Here is a tiny trained network, its code and every weight. The questions are about switching its units off for an input and a class, where a switched-off unit gives its printed mean instead of its output.

import numpy as np


def w(rows, s, z=0):
    codes = np.array(rows[::2]) - 128.0
    scale = np.full(codes.shape[1], s)
    scale[-1] = z or s
    return codes * scale


def f(y):
    return y / 2 * (1 + np.tanh(0.7978845608 * (y + 0.044715 * y**3)))


def log_softmax(a):
    a = a - a.max(-1, keepdims=True)
    return a - np.log(np.exp(a).sum(-1, keepdims=True))


def net(x, mask):
    res = np.array(x, float).reshape(1, 3) / 4 @ E
    y = f(res @ A[0][:, :-1].T + A[0][:, -1])
    res = res + np.where(mask, y, B[0][:, -1]) @ B[0][:, :-1]
    return log_softmax(res[-1] @ U[:, :-1].T + U[:, -1])


A, B = {}, {}
E = w([
[152,88,228],'x0',
[194,234,157],'x1',
[255,73,98],'x2',
],0.0076)
A[0] = w([
[195,80,82,105],'N1',
[141,159,78,217],'N2',
[65,160,157,131],'N3',
[152,194,149,104],'N4',
[124,136,107,98],'N5',
[146,148,165,68],'N6',
[62,158,155,121],'N7',
[109,44,89,111],'N8',
[156,162,125,87],'N9',
[56,178,175,113],'N10',
[57,168,130,95],'N11',
[168,72,141,85],'N12',
[88,74,86,83],'N13',
[128,145,107,85],'N14',
[207,101,87,98],'N15',
[127,124,149,255],'N16',
[162,187,138,82],'N17',
[108,178,22,128],'N18',
[138,93,242,108],'N19',
[129,185,151,112],'N20',
[81,56,94,104],'N21',
[95,42,120,87],'N22',
[148,148,16,96],'N23',
[109,95,112,151],'N24',
[137,108,217,136],'N25',
[194,138,117,74],'N26',
[179,103,101,218],'N27',
[151,174,135,87],'N28',
[94,164,125,167],'N29',
[136,115,205,119],'N30',
[168,250,143,103],'N31',
[105,164,69,109],'N32',
[104,98,130,75],'N33',
[110,151,190,127],'N34',
[113,157,40,85],'N35',
[74,158,148,159],'N36',
[189,174,139,95],'N37',
[136,87,215,78],'N38',
[167,116,126,104],'N39',
],0.015,0.0076)
B[0] = w([
[179,208,196,223],'N1',
[151,68,81,242],'N2',
[181,146,167,202],'N3',
[72,119,152,183],'N4',
[121,155,128,123],'N5',
[94,178,135,127],'N6',
[176,157,175,199],'N7',
[64,124,175,215],'N8',
[101,159,159,140],'N9',
[193,188,182,220],'N10',
[170,177,162,195],'N11',
[135,210,157,166],'N12',
[69,138,157,180],'N13',
[113,167,130,121],'N14',
[178,210,203,218],'N15',
[153,2,81,236],'N16',
[75,148,164,168],'N17',
[121,172,37,243],'N18',
[111,206,42,199],'N19',
[99,129,154,170],'N20',
[57,112,165,208],'N21',
[52,158,174,197],'N22',
[128,239,86,222],'N23',
[114,97,136,170],'N24',
[129,145,57,188],'N25',
[121,186,179,166],'N26',
[211,36,128,253],'N27',
[89,148,155,149],'N28',
[152,96,127,190],'N29',
[120,154,80,168],'N30',
[20,94,171,253],'N31',
[133,166,93,178],'N32',
[99,174,155,128],'N33',
[135,135,122,170],'N34',
[109,198,86,190],'N35',
[179,99,151,204],'N36',
[94,135,167,182],'N37',
[108,230,87,167],'N38',
[147,153,145,147],'N39',
],0.037,0.0071)
U = w([
[241,175,230,81],'0',
[105,217,1,111],'1',
[1,111,218,208],'2',
[198,36,109,253],'3',
[113,116,126,4],'4',
],0.0096,0.0042)

Each question gives the input, the list of numbers given to net, and the class t.
The units are the neurons (one row each of A and B). Each row of codes is followed by its name. A weight is (code - 128) times the scale printed after its matrix; where a second scale follows, it is the last column's (A, B and U).
mask holds one flag per neuron, in row order. A switched-off neuron (its flag False) gives its mean, the last column of its row in B, instead of its output. The means were averaged over made-up inputs and are rounded, as every weight is.
A unit's drop is (log p(t) with every unit on - log p(t) with that unit switched off) / (log p(t) with every unit on - log p(t) with every unit switched off).
The circuit of an input: a set's keep is (log p(t) with only the set's units on - log p(t) with every unit switched off) / (log p(t) with every unit on - log p(t) with every unit switched off). Starting from the 12 units with the biggest drops (on a tie, the unit counted first), units are removed one at a time, each time the one whose removal leaves the highest keep (on an exact tie, the one counted first), for as long as the keep stays at least 0.8.
circuit, biggest first: the units of the circuit, biggest drop first
unit that matters most: the unit with the biggest drop
top k neurons: the k neurons with the biggest drops, biggest first
drop when u is switched off: that unit's drop, to one decimal
input [0,-4,-1], class 2: unit that matters most -> N27
input [8,-5,-8], class 0: top 4 neurons -> N10, N7, N3, N36
input [-6,-5,-6], class 0: top 4 neurons -> N7, N11, N3, N10
input [4,-6,-6], class 0: top 2 neurons -> N10, N31
input [3,-6,-6], class 0: top 2 neurons -> N31, N10
input [-4,8,-7], class 2: top 2 neurons -> N31, N4
input [8,8,-2], class 1: top 2 neurons -> N19, N25
input [4,-1,3], class 1: top 2 neurons -> N19, N38
input [-5,-4,4], class 1: top 2 neurons -> N23, N18
input [7,-7,-5], class 1: top 3 neurons -> N19, N38, N25
input [8,2,6], class 1: drop when N19 is switched off -> 0.8
input [1,8,-6], class 2: drop when N31 is switched off -> 3.1
input [2,7,-5], class 2: drop when N31 is switched off -> 1.8
input [-3,5,-3], class 2: circuit, biggest first -> N31
